Below is a small trained network, with its code and all its weights. Each question gives an input and a class and asks what happens when units are switched off, that is, made to give their printed mean instead of their output.

import numpy as np


def w(rows, s, z=0):
    codes = np.array(rows[::2]) - 128.0
    scale = np.full(codes.shape[1], s)
    scale[-1] = z or s
    return codes * scale


def norm(h):
    return h / np.sqrt((h * h).mean(-1, keepdims=True) + 1e-5)


def f(y):
    return np.maximum(y, 0)


def log_softmax(a):
    a = a - a.max(-1, keepdims=True)
    return a - np.log(np.exp(a).sum(-1, keepdims=True))


def net(x, mask):
    res = np.array(x, float).reshape(1, 3) / 4 @ E
    u = 0
    for l in range(3):
        y = f(norm(res) @ A[l][:, :-1].T + A[l][:, -1])
        res = res + np.where(mask[u : u + 10], y, B[l][:, -1]) @ B[l][:, :-1]
        u += 10
    return log_softmax(norm(res)[-1] @ U[:, :-1].T + U[:, -1])


A, B = {}, {}
E = w([
[132,44,101,37,113],'x0',
[111,80,252,131,176],'x1',
[72,70,41,157,240],'x2',
],0.0047)
A[0] = w([
[182,124,94,127,130,35],'0.n1',
[85,155,109,76,187,6],'0.n2',
[208,119,154,97,116,63],'0.n3',
[2,135,142,128,224,107],'0.n4',
[108,127,132,133,128,57],'0.n5',
[97,173,137,153,62,159],'0.n6',
[122,174,191,158,76,125],'0.n7',
[111,101,179,54,177,89],'0.n8',
[164,125,87,202,171,138],'0.n9',
[38,55,67,149,80,201],'0.n10',
],0.0059,0.0024)
B[0] = w([
[205,116,83,210,144,139],'0.n1',
[78,104,130,110,134,144],'0.n2',
[37,120,143,153,41,170],'0.n3',
[96,149,143,108,62,252],'0.n4',
[148,74,134,118,145,128],'0.n5',
[69,103,246,173,151,228],'0.n6',
[54,151,138,121,107,247],'0.n7',
[252,175,98,225,115,201],'0.n8',
[49,149,218,164,116,217],'0.n9',
[73,106,252,171,32,252],'0.n10',
],0.0039,0.0029)
A[1] = w([
[163,43,104,48,130,143],'1.n1',
[123,179,1,155,73,97],'1.n2',
[196,85,102,188,104,77],'1.n3',
[98,90,112,85,153,118],'1.n4',
[156,95,105,89,189,7],'1.n5',
[138,122,193,153,186,165],'1.n6',
[186,103,125,41,108,177],'1.n7',
[107,86,143,149,216,150],'1.n8',
[92,105,83,162,31,93],'1.n9',
[98,63,168,176,48,137],'1.n10',
],0.0072,0.0018)
B[1] = w([
[146,176,113,246,110,181],'1.n1',
[175,68,160,101,133,198],'1.n2',
[111,120,101,88,145,137],'1.n3',
[114,142,138,149,138,152],'1.n4',
[105,153,125,144,136,132],'1.n5',
[191,139,85,129,137,196],'1.n6',
[86,153,153,170,133,173],'1.n7',
[117,95,162,100,97,175],'1.n8',
[141,148,138,122,162,212],'1.n9',
[125,156,77,97,137,255],'1.n10',
],0.011,0.0055)
A[2] = w([
[94,116,136,211,204,236],'2.n1',
[157,152,197,179,189,172],'2.n2',
[133,161,111,161,114,122],'2.n3',
[255,65,164,141,133,92],'2.n4',
[120,142,125,201,97,30],'2.n5',
[149,108,133,237,86,49],'2.n6',
[153,182,107,88,124,185],'2.n7',
[137,148,163,100,92,20],'2.n8',
[58,15,69,141,153,255],'2.n9',
[153,119,130,150,79,136],'2.n10',
],0.0072,0.0016)
B[2] = w([
[155,177,138,128,59,252],'2.n1',
[170,26,34,151,103,246],'2.n2',
[89,102,103,131,167,200],'2.n3',
[224,48,145,29,255,206],'2.n4',
[110,89,106,186,188,204],'2.n5',
[145,125,109,201,217,227],'2.n6',
[25,64,121,73,199,203],'2.n7',
[129,62,150,99,66,166],'2.n8',
[139,179,238,39,23,208],'2.n9',
[193,64,117,198,114,176],'2.n10',
],0.0049,0.0046)
U = w([
[133,141,95,251,109,214],'0',
[102,147,184,85,15,177],'1',
[220,63,118,93,167,150],'2',
[76,153,61,84,162,6],'3',
],0.012,0.0024)

Each question gives the input, the list of numbers given to net, and the class t.
The units are the neurons (one row each of A and B). Each row of codes is followed by its name. A weight is (code - 128) times the scale printed after its matrix; where a second scale follows, it is the last column's (A, B and U).
mask holds one flag per neuron, layer by layer. A switched-off neuron (its flag False) gives its mean, the last column of its row in B, instead of its output. The means were averaged over made-up inputs and are rounded, as every weight is.
A unit's drop is (log p(t) with every unit on - log p(t) with that unit switched off) / (log p(t) with every unit on - log p(t) with every unit switched off).
The circuit of an input: a set's keep is (log p(t) with only the set's units on - log p(t) with every unit switched off) / (log p(t) with every unit on - log p(t) with every unit switched off). Starting from the 12 units with the biggest drops (on a tie, the unit counted first), units are removed one at a time, each time the one whose removal leaves the highest keep (on an exact tie, the one counted first), for as long as the keep stays at least 0.8.
units of the circuit, in order: the units of the circuit, biggest drop first
most important unit: the unit with the biggest drop
k most important neurons: the k neurons with the biggest drops, biggest first
k most important neurons of layer l: the k neurons of layer l with the biggest drops, biggest first
drop of u: that unit's drop, to one decimal
input [1,0,2], class 3: most important unit	1.n10
input [-6,-7,5], class 2: 4 most important neurons of layer 1	1.n2, 1.n10, 1.n7, 1.n1
input [0,1,3], class 3: 2 most important neurons of layer 1	1.n10, 1.n2
input [-4,-6,4], class 2: 2 most important neurons	1.n2, 1.n1
input [7,-6,-1], class 0: 2 most important neurons of layer 1	1.n1, 1.n7
input [1,3,1], class 3: units of the circuit, in order	1.n2, 1.n10
input [6,5,3], class 0: units of the circuit, in order	1.n1, 1.n2
input [8,8,6], class 0: 3 most important neurons of layer 0	0.n8, 0.n6, 0.n9
input [7,-1,8], class 1: units of the circuit, in order	2.n9, 0.n10
input [-3,-5,-4], class 2: 4 most important neurons	0.n10, 1.n2, 0.n9, 0.n4
input [0,4,4], class 1: 2 most important neurons	1.n1, 0.n4
input [-2,-4,2], class 2: 3 most important neurons	1.n9, 1.n2, 1.n1
input [-5,6,-1], class 2: 2 most important neurons	1.n6, 1.n1
input [5,-1,-5], class 0: 3 most important neurons	1.n1, 0.n10, 1.n7
input [-4,-4,7], class 1: 2 most important neurons	1.n1, 2.n9
input [0,3,-1], class 3: most important unit	1.n2
input [-4,-5,5], class 1: 4 most important neurons	1.n1, 0.n9, 1.n6, 0.n8
input [-1,-7,6], class 2: 2 most important neurons of layer 0	0.n6, 0.n7
input [7,7,0], class 0: 2 most important neurons of layer 0	0.n6, 0.n9
input [-4,-4,8], class 1: most important neuron	2.n9
input [8,-4,8], class 0: 2 most important neurons of layer 0	0.n7, 0.n6
input [-3,-6,-2], class 2: drop of 1.n2	0.9
input [6,-5,8], class 1: drop of 2.n9	1.0
input [8,-1,-5], class 0: drop of 1.n6	0.0
input [8,-6,4], class 0: drop of 1.n1	2.2
